Here is a tiny trained network, its code and every weight. The questions are about switching its units off for an input and a target symbol, where a switched-off unit gives its printed mean instead of its output.

import numpy as np


def w(rows, s, z=0):
    codes = np.array(rows[::2]) - 128.0
    scale = np.full(codes.shape[1], s)
    scale[-1] = z or s
    return codes * scale


def f(y):
    return y / 2 * (1 + np.tanh(0.7978845608 * (y + 0.044715 * y**3)))


def softmax(a):
    e = np.exp(a - a.max(-1, keepdims=True))
    return e / e.sum(-1, keepdims=True)


def log_softmax(a):
    a = a - a.max(-1, keepdims=True)
    return a - np.log(np.exp(a).sum(-1, keepdims=True))


def net(x, mask):
    ids = ['αβγδεζηθλμξπσφψω'.index(c) for c in x.split()]
    T = len(ids)
    res = E[ids] + P[:T]
    q, k, v = (res @ M[0].T for M in (Q, K, V))
    z = softmax(np.where(np.tri(T) > 0, q @ k.T / 2**0.5, -1e9)) @ v
    res = res + np.where(mask[0], z, O[0][:, -1]) @ O[0][:, :-1]
    y = f(res @ A[0][:, :-1].T + A[0][:, -1])
    res = res + np.where(mask[1:9], y, B[0][:, -1]) @ B[0][:, :-1]
    return log_softmax(res[-1] @ U[:, :-1].T + U[:, -1])


Q, K, V, O, A, B = {}, {}, {}, {}, {}, {}
E = w([
[136,118,130,190],'α',
[140,118,132,184],'β',
[133,130,120,178],'γ',
[51,5,73,35],'δ',
[144,120,131,181],'ε',
[143,125,136,180],'ζ',
[170,151,104,173],'η',
[151,125,135,174],'θ',
[157,129,133,176],'λ',
[170,98,140,195],'μ',
[149,180,141,108],'ξ',
[112,175,117,119],'π',
[108,95,198,227],'σ',
[194,112,201,147],'φ',
[12,200,152,135],'ψ',
[146,178,216,91],'ω',
],0.015)
P = w([
[177,253,124,187],'0',
[167,207,143,196],'1',
[147,188,162,197],'2',
[148,154,161,180],'3',
[129,127,168,177],'4',
[120,94,171,172],'5',
[109,72,176,166],'6',
[88,55,181,152],'7',
[95,36,176,150],'8',
[115,24,185,152],'9',
],0.0078)
Q[0] = w([
[168,84,239,254],'H1',
[125,39,166,100],'H1',
],0.013)
K[0] = w([
[62,41,192,3],'H1',
[94,40,10,115],'H1',
],0.0083)
V[0] = w([
[92,99,4,198],'H1',
[21,179,135,86],'H1',
],0.011)
O[0] = w([
[178,171,1,241,4],'H1',
[5,234,96,88,40],'H1',
],0.0098,0.0038)
A[0] = w([
[59,234,140,87,153],'N1',
[197,154,41,210,218],'N2',
[151,77,134,83,130],'N3',
[89,32,155,90,254],'N4',
[91,199,182,104,70],'N5',
[93,141,184,2,47],'N6',
[60,162,197,180,254],'N7',
[146,94,133,189,69],'N8',
],0.0075,0.0042)
B[0] = w([
[192,130,76,153,170],'N1',
[1,69,52,14,221],'N2',
[120,125,92,73,169],'N3',
[193,215,115,53,254],'N4',
[111,102,84,152,162],'N5',
[66,41,115,146,206],'N6',
[113,190,142,182,233],'N7',
[185,33,142,177,169],'N8',
],0.0067,0.0085)
U = w([
[108,117,121,124,31],'α',
[121,106,126,127,42],'β',
[126,118,123,127,11],'γ',
[159,136,28,1,135],'δ',
[113,105,112,108,25],'ε',
[123,97,184,223,46],'ζ',
[36,129,177,25,154],'η',
[131,123,118,110,2],'θ',
[159,170,95,103,197],'λ',
[110,124,94,101,98],'μ',
[246,162,172,117,176],'ξ',
[131,125,132,121,25],'π',
[142,30,122,181,185],'σ',
[114,123,119,126,79],'φ',
[171,175,141,148,191],'ψ',
[117,229,179,189,201],'ω',
],0.0068,0.0039)

Each question gives the input, a string of symbols that net reads in full, and the target symbol t.
The units are the heads (2 rows each of Q, K, V and O) and the neurons (one row each of A and B). Each row of codes is followed by its name. A weight is (code - 128) times the scale printed after its matrix; where a second scale follows, it is the last column's (O, A, B and U).
mask holds one flag per unit, heads first, then neurons. A switched-off unit (its flag False) gives its mean, the last column of its rows in O or B, instead of its output. The means were averaged over made-up inputs and are rounded, as every weight is.
A unit's drop is (log p(t) with every unit on - log p(t) with that unit switched off) / (log p(t) with every unit on - log p(t) with every unit switched off).
The circuit of an input: a set's keep is (log p(t) with only the set's units on - log p(t) with every unit switched off) / (log p(t) with every unit on - log p(t) with every unit switched off). Starting from all 9 units, units are removed one at a time, each time the one whose removal leaves the highest keep (on an exact tie, the one counted first), for as long as the keep stays at least 0.8.
circuit, biggest first: the units of the circuit, biggest drop first
top k neurons: the k neurons with the biggest drops, biggest first
drop when u is switched off: that unit's drop, to one decimal
input ξ α ω ξ φ μ β, target ξ: circuit, biggest first => N2, H1, N4
input β ψ ζ, target ω: top neuron => N7
input ζ α π φ θ, target ξ: circuit, biggest first => H1, N2, N6
input β φ σ λ ω α ζ α φ α, target ξ: circuit, biggest first => H1, N2, N4
input λ φ φ μ ζ, target ξ: circuit, biggest first => H1, N2, N6
input ω ω φ μ μ φ λ, target ξ: circuit, biggest first => H1, N2, N4
input μ δ ω, target ω: top 2 neurons => N2, N7
input ζ μ ψ ω η, target η: top 2 neurons => N6, N8
input μ μ μ λ α μ φ μ, target ξ: circuit, biggest first => H1, N4, N2
input η φ μ ζ ψ, target ω: circuit, biggest first => N2, N7
input μ α η, target σ: circuit, biggest first => H1, N4
input ε φ α, target ξ: top 3 neurons => N2, N6, N4
input μ σ α φ μ, target ξ: circuit, biggest first => H1, N2, N4
input ω α π, target η: top neuron => N6
input ψ γ ψ η ξ φ μ μ μ δ, target δ: top 2 neurons => N4, N7
input θ μ λ, target σ: top 2 neurons => N4, N8
input ω φ λ μ α μ μ φ η η, target ξ: circuit, biggest first => H1, N2, N6
input ξ μ α ω η ε β μ ξ ψ, target ω: top 2 neurons => N2, N7
input μ μ φ α ξ, target ξ: top 2 neurons => N2, N6
input ω γ α, target η: top neuron => N6
input λ λ ζ η μ σ μ φ ψ μ, target ω: top 2 neurons => N2, N7
input ξ μ ψ γ, target ω: drop when H1 is switched off => 0.6
input γ β μ α ζ, target σ: drop when N4 is switched off => 0.4
input μ ω ξ, target η: drop when N6 is switched off => 0.3
input λ μ ω φ, target η: drop when H1 is switched off => 1.4
